Here is a tiny trained network, its code and every weight. The questions are about switching its units off for an input and a target symbol, where a switched-off unit gives its printed mean instead of its output.

import numpy as np


def w(rows, s, z=0):
    codes = np.array(rows[::2]) - 128.0
    scale = np.full(codes.shape[1], s)
    scale[-1] = z or s
    return codes * scale


def norm(h):
    return h / np.sqrt((h * h).mean(-1, keepdims=True) + 1e-5)


def f(y):
    return y / 2 * (1 + np.tanh(0.7978845608 * (y + 0.044715 * y**3)))


def softmax(a):
    e = np.exp(a - a.max(-1, keepdims=True))
    return e / e.sum(-1, keepdims=True)


def log_softmax(a):
    a = a - a.max(-1, keepdims=True)
    return a - np.log(np.exp(a).sum(-1, keepdims=True))


def net(x, mask):
    ids = ['ΠΣΩαβζλτ'.index(c) for c in x.split()]
    T = len(ids)
    res = E[ids] + P[:T]
    r = norm(res)
    for j in range(2):
        rows = slice(4 * j, 4 * j + 4)
        q, k, v = (r @ M[0][rows].T for M in (Q, K, V))
        z = softmax(np.where(np.tri(T) > 0, q @ k.T / 4**0.5, -1e9)) @ v
        o = O[0][rows]
        res = res + np.where(mask[j], z, o[:, -1]) @ o[:, :-1]
    y = f(norm(res) @ A[0][:, :-1].T + A[0][:, -1])
    res = res + np.where(mask[2:6], y, B[0][:, -1]) @ B[0][:, :-1]
    return log_softmax(norm(res)[-1] @ U[:, :-1].T + U[:, -1])


Q, K, V, O, A, B = {}, {}, {}, {}, {}, {}
E = w([
[175,133,142,123],'Π',
[74,96,159,147],'Σ',
[168,146,148,135],'Ω',
[158,198,150,166],'α',
[55,201,109,68],'β',
[87,63,145,86],'ζ',
[127,82,89,74],'λ',
[131,182,3,189],'τ',
],0.025)
P = w([
[245,106,6,73],'0',
[176,116,45,88],'1',
[123,28,45,118],'2',
[67,2,105,105],'3',
[65,59,128,64],'4',
[49,11,138,99],'5',
],0.0067)
Q[0] = w([
[153,129,176,82],'head 0',
[140,119,11,145],'head 0',
[64,150,56,90],'head 0',
[125,138,84,178],'head 0',
[152,171,145,129],'head 1',
[152,125,77,170],'head 1',
[92,126,91,152],'head 1',
[117,143,153,146],'head 1',
],0.013)
K[0] = w([
[81,159,211,183],'head 0',
[135,168,6,137],'head 0',
[127,93,69,109],'head 0',
[72,111,102,116],'head 0',
[163,122,136,78],'head 1',
[159,182,102,139],'head 1',
[161,123,137,125],'head 1',
[137,144,164,147],'head 1',
],0.013)
V[0] = w([
[112,117,155,25],'head 0',
[123,143,102,197],'head 0',
[55,150,160,75],'head 0',
[125,105,25,95],'head 0',
[152,64,192,147],'head 1',
[82,122,67,236],'head 1',
[138,136,107,104],'head 1',
[211,86,255,192],'head 1',
],0.014)
O[0] = w([
[94,49,159,79,155],'head 0',
[111,218,81,176,93],'head 0',
[75,113,188,100,38],'head 0',
[226,153,141,59,253],'head 0',
[202,99,162,114,168],'head 1',
[160,248,127,113,164],'head 1',
[115,131,122,167,140],'head 1',
[184,49,218,216,31],'head 1',
],0.013,0.0033)
A[0] = w([
[122,165,135,89,2],'neuron 0',
[103,56,62,108,156],'neuron 1',
[126,196,186,255,131],'neuron 2',
[115,150,158,234,96],'neuron 3',
],0.016,0.0063)
B[0] = w([
[53,72,86,104,130],'neuron 0',
[77,104,161,9,254],'neuron 1',
[59,55,54,97,211],'neuron 2',
[78,65,126,82,180],'neuron 3',
],0.015,0.0053)
U = w([
[205,138,46,59,233],'Π',
[140,142,142,112,188],'Σ',
[143,155,225,170,93],'Ω',
[44,119,72,222,52],'α',
[40,210,117,48,2],'β',
[235,222,247,123,69],'ζ',
[178,84,182,232,95],'λ',
[142,238,91,158,170],'τ',
],0.011,0.0092)

Each question gives the input, a string of symbols that net reads in full, and the target symbol t.
The units are the heads (4 rows each of Q, K, V and O) and the neurons (one row each of A and B). Each row of codes is followed by its name. A weight is (code - 128) times the scale printed after its matrix; where a second scale follows, it is the last column's (O, A, B and U).
mask holds one flag per unit, heads first, then neurons. A switched-off unit (its flag False) gives its mean, the last column of its rows in O or B, instead of its output. The means were averaged over made-up inputs and are rounded, as every weight is.
A unit's drop is (log p(t) with every unit on - log p(t) with that unit switched off) / (log p(t) with every unit on - log p(t) with every unit switched off).
The circuit of an input: a set's keep is (log p(t) with only the set's units on - log p(t) with every unit switched off) / (log p(t) with every unit on - log p(t) with every unit switched off). Starting from all 6 units, units are removed one at a time, each time the one whose removal leaves the highest keep (on an exact tie, the one counted first), for as long as the keep stays at least 0.8.
circuit, biggest first: the units of the circuit, biggest drop first
most important unit: the unit with the biggest drop
top k neurons: the k neurons with the biggest drops, biggest first
which heads matter: for each layer, one digit per head in row order, 1 if its drop is at least 0.15 and else 0, layers parted by /
drop when u is switched off: that unit's drop, to one decimal
input Π Σ Ω Σ, target λ: which heads matter => 01
input Σ Ω Σ, target λ: which heads matter => 11
input Π Π Π α, target α: which heads matter => 10
input λ α τ, target τ: which heads matter => 01
input Σ λ Σ α Σ, target Ω: circuit, biggest first => (head 1; head 0; neuron 1; neuron 2)
input τ Ω Σ, target τ: circuit, biggest first => (head 0; head 1; neuron 1)
input τ Σ β, target τ: which heads matter => 10
input Σ τ Σ, target τ: which heads matter => 11
input β Σ β β α Π, target β: circuit, biggest first => (head 1; head 0)
input Ω τ τ Ω, target τ: most important unit => head 1
input Π τ Σ Σ Σ Σ, target Ω: top 2 neurons => (neuron 2; neuron 1)
input Σ Ω Π, target λ: drop when head 1 is switched off => 0.8
input Ω Ω Σ Σ Ω, target λ: drop when head 0 is switched off => 0.1
input Σ α Ω, target α: most important unit => head 0
input Π Σ Σ, target ζ: drop when neuron 2 is switched off => 0.5
